Here is a tiny trained network, its code and every weight. The questions are about switching its units off for an input and a class, where a switched-off unit gives its printed mean instead of its output.

import numpy as np


def w(rows, s, z=0):
    codes = np.array(rows[::2]) - 128.0
    scale = np.full(codes.shape[1], s)
    scale[-1] = z or s
    return codes * scale


def norm(h):
    return h / np.sqrt((h * h).mean(-1, keepdims=True) + 1e-5)


def f(y):
    return y / 2 * (1 + np.tanh(0.7978845608 * (y + 0.044715 * y**3)))


def log_softmax(a):
    a = a - a.max(-1, keepdims=True)
    return a - np.log(np.exp(a).sum(-1, keepdims=True))


def net(x, mask):
    res = np.array(x, float).reshape(1, 6) / 4 @ E
    u = 0
    for l in range(3):
        y = f(norm(res) @ A[l][:, :-1].T + A[l][:, -1])
        res = res + np.where(mask[u : u + 7], y, B[l][:, -1]) @ B[l][:, :-1]
        u += 7
    return log_softmax(norm(res)[-1] @ U[:, :-1].T + U[:, -1])


A, B = {}, {}
E = w([
[92,161,106,147,139,125,132],'x0',
[11,93,201,1,41,109,155],'x1',
[179,226,122,67,157,81,200],'x2',
[155,197,197,159,238,235,193],'x3',
[127,117,108,111,150,143,147],'x4',
[130,120,131,123,136,126,122],'x5',
],0.0082)
A[0] = w([
[126,118,114,196,102,181,129,253],'L0N1',
[152,123,78,172,149,181,119,10],'L0N2',
[98,142,148,133,90,254,119,248],'L0N3',
[198,176,150,176,216,163,72,77],'L0N4',
[203,155,113,82,128,60,101,16],'L0N5',
[215,86,16,173,146,53,63,101],'L0N6',
[121,110,86,141,32,161,81,131],'L0N7',
],0.0097,0.0019)
B[0] = w([
[126,103,152,191,58,148,51,184],'L0N1',
[148,77,97,158,70,90,53,168],'L0N2',
[67,99,183,220,164,50,138,204],'L0N3',
[154,76,75,63,81,221,132,231],'L0N4',
[120,188,95,184,92,133,185,165],'L0N5',
[92,129,169,134,209,33,254,254],'L0N6',
[100,75,116,129,231,125,71,193],'L0N7',
],0.009,0.0074)
A[1] = w([
[191,93,37,128,75,121,203,182],'L1N1',
[130,195,125,47,81,12,203,76],'L1N2',
[198,131,2,213,182,31,128,194],'L1N3',
[39,110,153,80,45,190,140,4],'L1N4',
[124,203,225,84,98,236,138,224],'L1N5',
[248,226,71,114,130,238,66,31],'L1N6',
[108,201,102,187,134,34,96,118],'L1N7',
],0.0071,0.0032)
B[1] = w([
[83,147,173,108,170,176,59,194],'L1N1',
[155,157,60,103,6,186,93,233],'L1N2',
[119,148,198,131,123,122,171,253],'L1N3',
[143,127,129,142,174,78,108,153],'L1N4',
[162,144,149,171,163,98,171,200],'L1N5',
[196,134,118,129,182,186,120,165],'L1N6',
[162,99,165,90,117,176,150,160],'L1N7',
],0.011,0.0055)
A[2] = w([
[59,18,130,127,157,51,115,53],'L2N1',
[158,77,66,164,63,189,97,47],'L2N2',
[93,81,57,50,77,118,58,214],'L2N3',
[174,26,123,144,142,204,86,114],'L2N4',
[159,79,116,133,84,155,45,78],'L2N5',
[83,126,180,158,147,84,114,2],'L2N6',
[110,255,215,153,110,96,148,129],'L2N7',
],0.0095,0.0033)
B[2] = w([
[79,53,198,59,185,133,48,254],'L2N1',
[129,254,96,163,77,132,70,150],'L2N2',
[74,250,34,154,48,148,31,195],'L2N3',
[124,220,81,203,19,87,144,194],'L2N4',
[157,174,37,82,58,162,126,155],'L2N5',
[166,103,140,140,172,52,57,167],'L2N6',
[184,128,155,84,208,33,217,195],'L2N7',
],0.0077,0.0085)
U = w([
[91,48,158,182,218,86,139,153],'0',
[131,193,35,168,56,169,86,227],'1',
[147,186,126,35,159,93,250,6],'2',
[189,168,67,138,176,197,160,89],'3',
[63,86,82,81,119,102,64,6],'4',
],0.012,0.0021)

Each question gives the input, the list of numbers given to net, and the class t.
The units are the neurons (one row each of A and B). Each row of codes is followed by its name. A weight is (code - 128) times the scale printed after its matrix; where a second scale follows, it is the last column's (A, B and U).
mask holds one flag per neuron, layer by layer. A switched-off neuron (its flag False) gives its mean, the last column of its row in B, instead of its output. The means were averaged over made-up inputs and are rounded, as every weight is.
A unit's drop is (log p(t) with every unit on - log p(t) with that unit switched off) / (log p(t) with every unit on - log p(t) with every unit switched off).
The circuit of an input: a set's keep is (log p(t) with only the set's units on - log p(t) with every unit switched off) / (log p(t) with every unit on - log p(t) with every unit switched off). Starting from the 12 units with the biggest drops (on a tie, the unit counted first), units are removed one at a time, each time the one whose removal leaves the highest keep (on an exact tie, the one counted first), for as long as the keep stays at least 0.8.
units of the circuit, in order: the units of the circuit, biggest drop first
top k neurons: the k neurons with the biggest drops, biggest first
top k neurons in layer l: the k neurons of layer l with the biggest drops, biggest first
drop when u is switched off: that unit's drop, to one decimal
input [-7,-6,-3,-5,1,-1], class 0: units of the circuit, in order	L0N6
input [-5,-1,6,1,-8,2], class 3: units of the circuit, in order	L0N6, L1N6
input [4,8,7,-6,-6,8], class 1: units of the circuit, in order	L1N2, L2N3
input [5,-1,8,6,2,5], class 3: top 3 neurons	L0N6, L1N6, L0N4
input [7,-4,4,-1,2,1], class 2: top 2 neurons	L0N6, L1N3
input [0,0,3,4,1,-4], class 3: top 4 neurons	L0N6, L0N4, L1N6, L1N3
input [-6,8,-1,4,-4,8], class 0: top 3 neurons in layer 0	L0N3, L0N6, L0N5
input [2,-7,-2,7,-3,-6], class 1: top 2 neurons in layer 0	L0N4, L0N2
input [-2,7,-1,6,7,-6], class 0: top 2 neurons in layer 0	L0N3, L0N6
input [-6,-7,0,-2,5,-8], class 0: top 3 neurons	L0N6, L0N2, L1N1
input [4,-1,2,1,-5,1], class 3: top 2 neurons in layer 1	L1N6, L1N2
input [6,3,7,-3,-3,-4], class 1: top 2 neurons	L1N2, L0N6
input [-3,0,4,6,-1,4], class 3: drop when L1N5 is switched off	-0.1
input [-1,-1,1,-7,4,3], class 2: drop when L1N2 is switched off	0.2
input [0,-1,5,5,4,4], class 3: drop when L1N4 is switched off	0.0
input [-1,7,-2,4,5,-7], class 0: units of the circuit, in order	L0N3
input [-8,0,-3,4,3,-7], class 1: top 2 neurons	L0N6, L0N4
